What each symbol does to the units:
$: z159->z525, z897->z768, z464->z916, z584->z281, z134->z193, z120->z877, z404->z128, z26->z897, z768->z218, z858->z570, z856->z320, z333->z400, z94->z830, z830->z589, z693->z462, z791->z305, z532->z802, z25->z989, z227->z560, z735->z977, z656->z850, z678->z693, z386->z656, z923->z786, z400->z706, z975->z842, z354->z137, z460->z310, z924->z404, z666->z499, z406->z80, z310->z387, z392->z974, z193->z460, z58->z34, z67->z995, z681->z866, z636->z699, z698->z986, z796->z797, z218->z511, z866->z67, z499->z678, z595->z398, z639->z285, z258->z165, z696->z798, z641->z636, z706->z167, z724->z709, z281->z975, z387->z608, z885->z639, z477->z993, z560->z767, z320->z25, z582->z670, z802->z453, z137->z582, z80->z924, z305->z724, z511->z94, z570->z354, z947->z860, z977->z956, z267->z688, z73->z698, z34->z594, z246->z254, z670->z473, z989->z666, z910->z735, z103->z333, z326->z429, z832->z73, z454->z227, z109->z267, z996->z317, z525->z26, z916->z856, z620->z194, z588->z134, z86->z935, z675->z200, z194->z996, z165->z675, z877->z605, z348->z101, z146->z641, z995->z863, z480->z681, z668->z103, z974->z899, z745->z938, z797->z947, z317->z796, z986->z885, z842->z864, z396->z543, z864->z146, z453->z595, z786->z915, z167->z480, z709->z326, z589->z880, z282->z109, z798->z858, z608->z464, z956->z282, z293->z120, z462->z745, z860->z86, z101->z532, z128->z258, z274->z392, z880->z386, z899->z584, z938->z159, z429->z668, z473->z246, z531->z791, z605->z884, z915->z259, z398->z396, z767->z531, z699->z577, z577->z910, z688->z58, z993->z274, z254->z406, z863->z923, z356->z293, z200->z588, z543->z356, z935->z265, z884->z696, z285->z454, z850->z477, z233->z620, z594->z233, z265->z832, z259->z348
%: z159->z499, z897->z462, z464->z134, z584->z477, z134->z128, z120->z595, z404->z473, z26->z693, z768->z745, z858->z120, z856->z460, z333->z724, z94->z525, z830->z26, z693->z320, z791->z285, z532->z923, z25->z387, z227->z698, z735->z146, z656->z511, z678->z856, z386->z218, z923->z480, z400->z709, z975->z274, z354->z605, z460->z165, z924->z670, z666->z464, z406->z137, z310->z675, z392->z386, z193->z258, z58->z977, z67->z400, z681->z103, z636->z281, z698->z860, z796->z594, z218->z938, z866->z333, z499->z916, z595->z259, z639->z265, z258->z254, z696->z356, z641->z584, z706->z326, z724->z227, z281->z993, z387->z200, z885->z935, z477->z830, z560->z986, z320->z310, z582->z696, z802->z786, z137->z884, z80->z582, z305->z454, z511->z159, z570->z877, z947->z620, z977->z641, z267->z910, z73->z947, z34->z956, z246->z570, z670->z798, z989->z608, z910->z864, z103->z305, z326->z767, z832->z797, z454->z73, z109->z577, z996->z58, z525->z678, z916->z193, z620->z267, z588->z404, z86->z996, z675->z80, z194->z688, z165->z406, z877->z398, z348->z995, z146->z899, z995->z706, z480->z668, z668->z791, z974->z656, z745->z989, z797->z233, z317->z34, z986->z86, z842->z392, z396->z101, z864->z974, z453->z915, z786->z681, z167->z429, z709->z560, z589->z897, z282->z699, z798->z293, z608->z588, z956->z636, z293->z453, z462->z25, z860->z194, z101->z863, z128->z246, z274->z880, z880->z768, z899->z850, z938->z666, z429->z531, z473->z858, z531->z639, z605->z396, z915->z866, z398->z348, z767->z885, z699->z975, z577->z842, z688->z735, z993->z589, z254->z354, z863->z167, z356->z802, z200->z924, z543->z532, z935->z317, z884->z543, z285->z832, z850->z94, z233->z109, z594->z282, z265->z796, z259->z67
*: z159->z693, z897->z938, z464->z460, z584->z274, z134->z165, z120->z396, z404->z254, z26->z745, z768->z159, z858->z605, z856->z387, z333->z326, z94->z897, z830->z768, z693->z989, z791->z227, z532->z915, z25->z464, z227->z885, z735->z636, z656->z830, z678->z25, z386->z94, z923->z866, z400->z429, z975->z974, z354->z696, z460->z200, z924->z246, z666->z856, z406->z670, z310->z588, z392->z850, z193->z675, z58->z282, z67->z167, z681->z400, z636->z842, z698->z935, z796->z620, z218->z525, z866->z706, z499->z320, z595->z101, z639->z73, z258->z80, z696->z120, z641->z975, z706->z668, z724->z767, z281->z392, z387->z134, z885->z832, z477->z880, z560->z639, z320->z608, z582->z858, z802->z259, z137->z798, z80->z473, z305->z560, z511->z26, z570->z884, z947->z996, z977->z699, z267->z977, z73->z86, z34->z109, z246->z137, z670->z570, z989->z916, z910->z641, z103->z709, z326->z791, z832->z860, z454->z986, z109->z735, z996->z594, z525->z462, z916->z310, z620->z58, z588->z258, z86->z796, z675->z404, z194->z34, z165->z924, z877->z543, z348->z923, z146->z281, z995->z480, z480->z333, z668->z724, z974->z477, z745->z499, z797->z194, z317->z233, z986->z265, z842->z899, z396->z802, z864->z584, z453->z348, z786->z67, z167->z103, z709->z531, z589->z218, z282->z910, z798->z877, z608->z193, z956->z577, z293->z398, z462->z666, z860->z317, z101->z786, z128->z406, z274->z656, z880->z511, z899->z993, z938->z678, z429->z305, z473->z354, z531->z454, z605->z356, z915->z995, z398->z532, z767->z285, z699->z864, z577->z146, z688->z956, z993->z386, z254->z582, z863->z681, z356->z595, z200->z128, z543->z453, z935->z797, z884->z293, z285->z698, z850->z589, z233->z688, z594->z267, z265->z947, z259->z863
!: z159->z938, z897->z26, z464->z608, z584->z899, z134->z588, z120->z293, z404->z924, z26->z525, z768->z897, z858->z798, z856->z916, z333->z103, z94->z511, z830->z94, z693->z678, z791->z531, z532->z101, z25->z320, z227->z454, z735->z910, z656->z386, z678->z499, z386->z880, z923->z863, z400->z333, z975->z281, z354->z570, z460->z193, z924->z80, z666->z989, z406->z254, z310->z460, z392->z274, z193->z134, z58->z688, z67->z866, z681->z480, z636->z641, z698->z73, z796->z317, z218->z768, z866->z681, z499->z666, z595->z453, z639->z885, z258->z128, z696->z884, z641->z146, z706->z400, z724->z305, z281->z584, z387->z310, z885->z986, z477->z850, z560->z227, z320->z856, z582->z137, z802->z532, z137->z354, z80->z406, z305->z791, z511->z218, z570->z858, z947->z797, z977->z735, z267->z109, z73->z832, z34->z58, z246->z473, z670->z582, z989->z25, z910->z577, z103->z668, z326->z709, z832->z265, z454->z285, z109->z282, z996->z194, z525->z159, z916->z464, z620->z233, z588->z200, z86->z860, z675->z165, z194->z620, z165->z258, z877->z120, z348->z259, z146->z864, z995->z67, z480->z167, z668->z429, z974->z392, z745->z462, z797->z796, z317->z996, z986->z698, z842->z975, z396->z398, z864->z842, z453->z802, z786->z923, z167->z706, z709->z724, z589->z830, z282->z956, z798->z696, z608->z387, z956->z977, z293->z356, z462->z693, z860->z947, z101->z348, z128->z404, z274->z993, z880->z589, z899->z974, z938->z745, z429->z326, z473->z670, z531->z767, z605->z877, z915->z786, z398->z595, z767->z560, z699->z636, z577->z699, z688->z267, z993->z477, z254->z246, z863->z995, z356->z543, z200->z675, z543->z396, z935->z86, z884->z605, z285->z639, z850->z656, z233->z594, z594->z34, z265->z935, z259->z915
§: z159->z94, z897->z880, z464->z499, z584->z636, z134->z916, z120->z570, z404->z134, z26->z589, z768->z386, z858->z246, z856->z693, z333->z67, z94->z477, z830->z993, z693->z897, z791->z103, z532->z356, z25->z745, z227->z709, z735->z58, z656->z899, z678->z26, z386->z974, z923->z802, z400->z995, z975->z577, z354->z406, z460->z320, z924->z588, z666->z159, z406->z675, z310->z25, z392->z864, z193->z856, z58->z317, z67->z348, z681->z915, z636->z282, z698->z560, z796->z832, z218->z656, z866->z259, z499->z525, z595->z877, z639->z791, z258->z460, z696->z670, z641->z956, z706->z863, z724->z400, z281->z699, z387->z989, z885->z531, z477->z281, z560->z326, z320->z462, z582->z924, z802->z293, z137->z80, z80->z200, z305->z333, z511->z850, z570->z254, z947->z698, z977->z34, z267->z194, z73->z227, z34->z796, z246->z258, z670->z404, z989->z938, z910->z688, z103->z866, z326->z167, z832->z454, z454->z724, z109->z620, z996->z935, z525->z830, z916->z678, z620->z860, z588->z464, z86->z885, z675->z387, z194->z86, z165->z310, z877->z354, z348->z396, z146->z977, z995->z101, z480->z786, z668->z681, z974->z146, z745->z218, z797->z73, z317->z265, z986->z767, z842->z910, z396->z884, z864->z735, z453->z120, z786->z453, z167->z923, z709->z706, z589->z274, z282->z233, z798->z473, z608->z666, z956->z594, z293->z858, z462->z768, z860->z986, z101->z543, z128->z193, z274->z842, z880->z392, z899->z641, z938->z511, z429->z480, z473->z128, z531->z668, z605->z137, z915->z595, z398->z605, z767->z429, z699->z109, z577->z267, z688->z996, z993->z975, z254->z165, z863->z532, z356->z798, z200->z608, z543->z696, z935->z639, z884->z582, z285->z305, z850->z584, z233->z947, z594->z797, z265->z285, z259->z398

In the rows, zero is written as 147.

The rows follow the links: the fewer symbols apart two units are, the more alike their rows tend to be.

Each row is also shifted at random along 8 hidden directions that mean nothing.

Some units, each with a row of numbers:
z724: 191 132 144 154 167 153 136 136 118 138 141 138 164 193 139 153 143 132 144 154 158 151 144 129 150 126 152 137 182 152 131 171 127 154 166 153 150 152 144 150 142 147 132 163 140 102 118 125 115 133 149 140
z935: 149 135 169 145 150 150 158 133 149 135 126 103 153 169 157 144 117 135 132 140 127 137 124 139 158 156 163 125 142 154 158 158 137 154 149 169 138 184 164 172 165 135 160 157 133 135 160 121 131 140 102 168
z797: 136 146 169 151 164 186 141 118 154 152 148 103 152 165 160 168 122 130 153 113 112 134 129 139 167 164 153 126 157 160 153 158 143 142 144 170 131 184 143 147 166 133 156 159 143 152 156 119 150 141 101 160
z354: 136 145 135 142 147 149 137 142 153 156 133 172 136 132 119 136 156 147 142 155 148 159 157 125 127 151 156 150 156 133 157 143 160 146 152 136 154 153 137 145 139 152 137 153 131 147 144 148 178 151 143 149
z282: 90 158 154 159 155 157 150 144 145 153 170 149 156 161 146 143 155 150 165 124 148 137 148 166 173 142 117 147 145 169 131 144 153 151 138 162 124 161 147 140 153 150 164 154 164 120 162 155 150 142 153 149
z67: 155 138 150 153 173 187 121 119 145 138 145 150 150 154 137 172 172 123 157 130 143 166 174 162 148 157 164 144 169 141 154 163 135 135 159 144 156 129 142 136 145 150 144 151 170 155 150 120 124 128 135 143
z620: 184 148 141 162 156 147 156 157 118 135 140 173 162 175 129 141 178 139 145 179 158 141 151 158 164 142 128 146 144 160 133 159 139 162 141 163 142 156 164 175 162 150 158 159 152 121 160 135 103 135 156 158
z462: 184 166 123 137 137 139 143 157 164 170 145 170 132 107 112 136 181 151 146 158 145 144 164 159 157 173 142 153 133 147 165 133 172 137 130 141 140 167 146 155 158 156 146 147 135 178 185 148 194 164 144 160
z317: 183 143 146 155 139 119 143 185 120 134 160 188 180 140 137 130 165 150 177 171 173 144 148 157 151 131 135 175 145 162 128 142 133 160 144 158 146 131 175 175 164 164 156 138 178 116 155 156 115 132 180 179
z531: 103 120 124 150 140 158 186 134 178 129 123 161 150 132 139 131 134 145 134 144 119 155 135 170 159 165 145 120 120 161 152 162 174 163 160 163 137 177 164 176 144 137 163 161 158 178 197 146 174 139 94 170
z699: 177 150 148 136 126 113 169 171 131 149 144 132 152 144 143 121 130 160 140 162 174 127 131 141 156 125 142 137 131 160 140 140 150 155 141 159 140 164 174 172 166 149 150 142 127 132 144 148 156 154 150 154
z146: 76 161 181 157 140 143 167 160 142 133 161 137 145 150 187 155 151 155 151 143 158 137 147 178 156 143 132 154 113 152 144 135 133 150 129 156 144 118 168 148 161 143 178 128 170 159 157 161 101 142 164 144
z996: 181 144 159 148 139 199 173 130 135 138 156 175 161 128 128 132 145 161 178 138 151 138 144 176 158 137 133 127 110 167 127 154 175 160 144 160 154 149 172 152 163 148 174 148 182 156 158 144 151 142 133 147
z560: 198 130 134 149 164 119 121 144 163 141 135 125 172 173 118 130 146 124 146 141 114 152 141 145 172 177 160 155 180 163 162 159 135 153 157 161 120 210 144 174 151 156 141 179 144 77 190 121 151 136 116 195
z947: 108 145 164 145 146 187 161 125 129 158 151 146 154 152 125 127 119 153 165 122 157 130 130 124 153 119 134 118 146 166 126 149 169 157 150 168 136 178 157 147 163 146 158 159 139 121 128 139 180 142 122 146
z975: 150 165 118 146 149 136 160 169 102 175 138 144 127 166 153 178 169 131 109 188 197 124 149 109 156 112 130 119 172 146 135 155 133 135 139 157 146 136 155 166 169 135 122 137 84 206 109 127 141 149 161 119
z767: 161 122 171 141 137 155 172 134 145 121 145 114 164 157 170 135 95 158 153 128 147 146 122 156 145 126 162 128 132 156 135 161 146 160 167 155 157 145 166 149 142 141 157 145 167 127 129 146 131 140 129 142
z326: 149 126 124 160 150 134 146 168 151 123 146 180 168 136 164 165 164 132 156 163 143 165 154 173 146 157 151 166 153 150 146 159 128 150 161 150 153 114 161 170 144 150 145 138 185 179 171 151 112 126 154 173
z320: 141 162 158 138 129 141 158 149 137 166 139 166 135 143 111 102 136 174 145 164 159 135 135 108 128 131 136 146 131 141 140 127 176 162 136 142 149 178 143 144 147 152 151 157 111 101 126 165 189 169 157 141
z310: 160 153 146 157 144 109 153 169 164 130 128 155 139 159 167 151 170 148 118 191 122 156 149 159 138 185 151 175 127 128 170 141 131 156 134 137 155 138 142 163 137 142 155 147 143 155 175 160 101 157 162 160
z293: 136 131 148 157 155 172 160 122 184 119 122 157 139 147 158 156 157 141 130 152 98 172 152 180 139 193 161 146 121 133 170 159 154 154 152 139 159 145 140 150 128 135 164 157 171 178 188 145 123 144 116 155
z938: 110 165 132 137 136 139 149 156 170 176 157 136 125 114 158 159 145 151 139 134 145 137 148 143 153 157 141 143 143 145 160 132 162 129 134 144 137 152 137 138 152 143 140 134 126 206 157 158 200 165 142 142
z404: 111 148 132 149 149 145 164 139 163 142 124 155 118 152 147 151 172 145 108 167 143 160 163 158 140 161 147 137 134 129 163 151 156 147 146 134 154 140 139 145 130 139 147 152 130 177 161 150 143 153 142 126
z577: 223 161 125 143 149 151 134 157 138 163 167 160 156 127 120 152 182 141 168 144 164 137 167 176 178 151 135 149 152 166 144 148 152 134 136 152 136 152 158 154 168 160 144 143 161 162 172 133 161 145 155 155
z73: 147 135 165 143 148 162 169 127 121 137 128 120 149 179 136 129 124 145 133 147 168 136 134 130 152 116 151 110 145 156 136 162 148 159 157 164 146 171 168 161 158 141 153 159 125 112 126 123 135 138 121 136
z608: 172 153 176 147 134 143 166 149 163 127 137 131 136 146 186 154 134 163 132 165 120 149 135 163 130 172 160 157 105 128 164 141 143 153 134 135 169 127 148 143 140 134 165 135 154 173 151 160 107 163 151 140
z866: 120 132 148 154 156 156 148 142 126 127 131 178 151 160 131 140 169 138 146 162 172 164 165 147 133 129 151 146 154 139 141 157 138 156 161 145 160 124 160 155 143 154 150 150 158 127 137 139 113 126 155 143
z477: 180 160 134 139 131 138 159 165 148 171 153 148 145 126 147 144 133 158 148 157 144 127 127 131 155 148 135 142 137 156 144 139 163 146 133 155 140 170 149 159 162 143 142 143 123 177 148 155 187 165 143 156
z193: 102 167 123 165 181 154 111 132 181 172 145 154 128 169 134 174 195 123 129 145 96 157 168 145 164 205 133 165 178 138 173 145 148 134 132 142 122 183 98 133 136 144 138 174 128 149 189 141 164 155 138 158
z473: 141 138 141 131 130 99 142 169 171 149 132 126 137 121 169 148 119 148 127 155 140 156 136 122 122 156 179 160 155 127 172 136 137 139 155 134 156 140 145 155 140 146 128 132 124 175 143 157 170 157 142 161
z693: 87 166 178 154 150 162 156 142 173 138 153 113 120 141 213 193 158 145 129 137 123 148 156 186 148 182 152 153 114 130 173 139 132 130 126 140 157 106 142 129 149 129 169 122 163 225 166 153 102 154 147 129
z832: 168 148 135 146 169 161 107 142 142 167 167 132 163 145 135 174 156 118 173 114 148 144 158 143 171 150 154 147 195 163 148 155 132 125 152 160 128 160 142 145 165 155 130 150 154 150 153 119 167 132 134 166
z802: 109 130 134 150 150 114 133 159 154 138 146 160 157 151 147 139 145 144 148 147 155 167 152 139 133 138 156 167 172 141 146 147 135 150 167 138 147 134 141 146 126 157 133 149 156 116 141 162 149 138 163 155
z396: 166 135 106 150 163 168 138 134 159 150 139 172 140 139 137 174 172 130 139 153 139 169 168 156 145 160 154 141 170 138 153 166 153 136 164 135 157 131 130 141 130 146 126 153 152 197 155 138 159 141 139 136
z398: 192 145 131 146 176 209 114 101 145 166 161 157 147 153 106 159 160 138 170 113 143 162 173 143 150 143 151 134 186 148 137 165 164 133 165 134 153 154 114 105 128 156 125 167 157 130 125 128 185 145 141 119
z267: 203 142 114 150 136 84 152 200 141 141 150 154 169 141 163 153 159 139 141 183 159 140 139 160 166 150 141 166 155 161 145 150 123 149 146 158 136 141 169 189 161 151 136 135 149 168 172 150 125 142 166 180
z480: 136 132 171 153 163 199 155 109 142 121 130 146 145 165 147 156 149 137 145 139 138 160 155 161 139 150 161 127 137 140 150 166 146 153 158 149 163 135 154 142 144 140 164 154 167 150 144 125 109 131 122 134
z860: 86 132 119 151 139 124 175 164 167 144 115 166 148 132 136 133 152 132 123 169 126 143 132 144 162 171 140 133 133 159 163 149 157 159 143 173 123 191 171 204 169 139 159 158 128 182 207 139 170 137 99 198
z165: 91 150 150 147 151 143 151 123 198 153 127 123 126 156 140 130 134 151 120 132 91 153 138 143 149 193 152 143 135 139 176 140 169 152 141 144 130 203 119 140 130 138 157 173 124 127 186 154 187 165 108 158

From each start, follow one symbol. Which unit do you reach?
Answers are names.
149 166 170 147 144 128 138 161 163 147 172 106 143 145 198 173 140 153 150 131 136 141 146 172 155 163 150 168 138 143 159 134 128 132 132 140 146 122 140 127 147 144 152 126 162 167 149 161 123 159 169 139
$ -> z768
161 131 161 154 160 146 122 145 151 128 145 146 168 155 152 155 145 131 164 140 127 162 149 151 142 163 167 167 165 145 156 154 124 148 158 150 150 143 149 154 147 153 149 151 175 121 157 136 114 129 141 176
§ -> z863
121 142 145 151 154 158 138 153 150 149 160 139 158 132 170 177 144 129 163 126 142 144 146 156 161 153 151 146 161 158 149 152 133 134 149 162 138 136 157 156 166 145 147 135 166 194 161 135 145 131 133 166
! -> z860
127 146 143 143 154 155 147 129 176 146 126 121 118 144 166 173 152 134 112 146 123 160 157 152 140 178 169 136 145 125 179 153 145 132 148 136 156 142 133 139 136 134 141 146 130 203 161 135 148 154 121 134
% -> z354
180 149 116 142 144 166 159 152 122 174 162 157 154 138 134 154 136 147 158 144 173 128 135 128 164 113 128 120 166 169 118 159 164 143 153 160 140 157 152 152 160 145 128 146 129 179 121 141 192 149 144 135
$ -> z594
187 123 131 135 142 160 166 130 154 129 120 143 139 134 140 146 140 142 127 154 152 163 154 158 137 145 173 120 139 138 157 167 156 147 169 139 167 138 160 157 137 142 139 147 147 185 149 129 151 143 118 134
! -> z915
202 130 142 138 139 188 165 118 134 127 132 201 151 125 79 98 168 164 165 151 178 166 175 176 137 125 151 128 117 149 134 157 185 164 164 136 170 142 170 146 137 165 160 158 179 114 153 142 163 139 143 130
§ -> z595
181 132 131 151 148 151 157 160 135 122 154 159 160 130 172 178 170 134 154 153 175 159 167 196 157 136 154 144 143 153 141 165 127 137 160 148 163 88 176 160 154 149 146 122 189 210 156 137 99 125 158 140
* -> z73
172 144 155 156 161 117 150 161 132 138 141 80 154 205 206 188 125 125 112 163 137 130 120 131 165 148 154 138 173 150 149 166 100 145 147 165 139 151 148 166 157 126 135 146 116 156 130 124 82 143 141 147
* -> z282
238 154 121 125 127 114 148 180 125 174 156 139 155 121 127 136 137 151 152 160 186 125 138 127 160 120 147 137 160 163 138 143 152 138 145 154 140 162 166 169 172 156 124 136 117 161 133 138 190 157 155 155
* -> z842
186 151 149 139 150 130 112 152 161 150 152 149 148 129 136 146 161 146 158 141 144 162 167 151 135 164 169 176 161 133 165 137 139 135 149 128 155 136 135 134 139 161 136 142 159 131 153 149 153 151 163 156
§ -> z258
150 130 144 141 151 149 127 146 155 138 155 142 156 125 162 167 140 136 164 125 154 166 159 155 136 143 173 156 169 142 153 152 132 133 166 138 159 112 149 137 141 154 133 132 175 171 139 143 146 133 148 150
§ -> z802
129 165 131 158 145 148 159 154 168 159 147 180 141 135 126 134 180 152 146 160 119 139 149 168 168 184 117 155 120 159 154 136 172 155 122 156 126 183 143 163 157 147 167 161 147 157 203 159 170 157 139 171
§ -> z899
145 166 136 151 154 123 120 177 137 167 175 141 154 140 163 178 173 131 161 142 166 136 161 154 170 147 136 167 175 158 147 139 123 125 134 155 129 131 148 150 169 155 136 131 151 171 153 144 141 142 173 159
* -> z975
116 165 175 154 142 114 135 170 157 155 178 115 156 159 190 153 123 160 162 130 133 133 128 145 153 154 137 179 148 152 145 126 130 145 132 148 132 146 133 131 146 148 154 137 155 116 141 176 137 159 177 156
§ -> z274
99 142 141 148 136 134 140 166 165 142 150 192 147 105 151 145 158 154 162 152 148 168 160 153 120 156 154 178 140 132 156 131 150 145 151 131 160 109 147 145 137 157 148 130 174 174 157 175 158 144 166 161
! -> z858
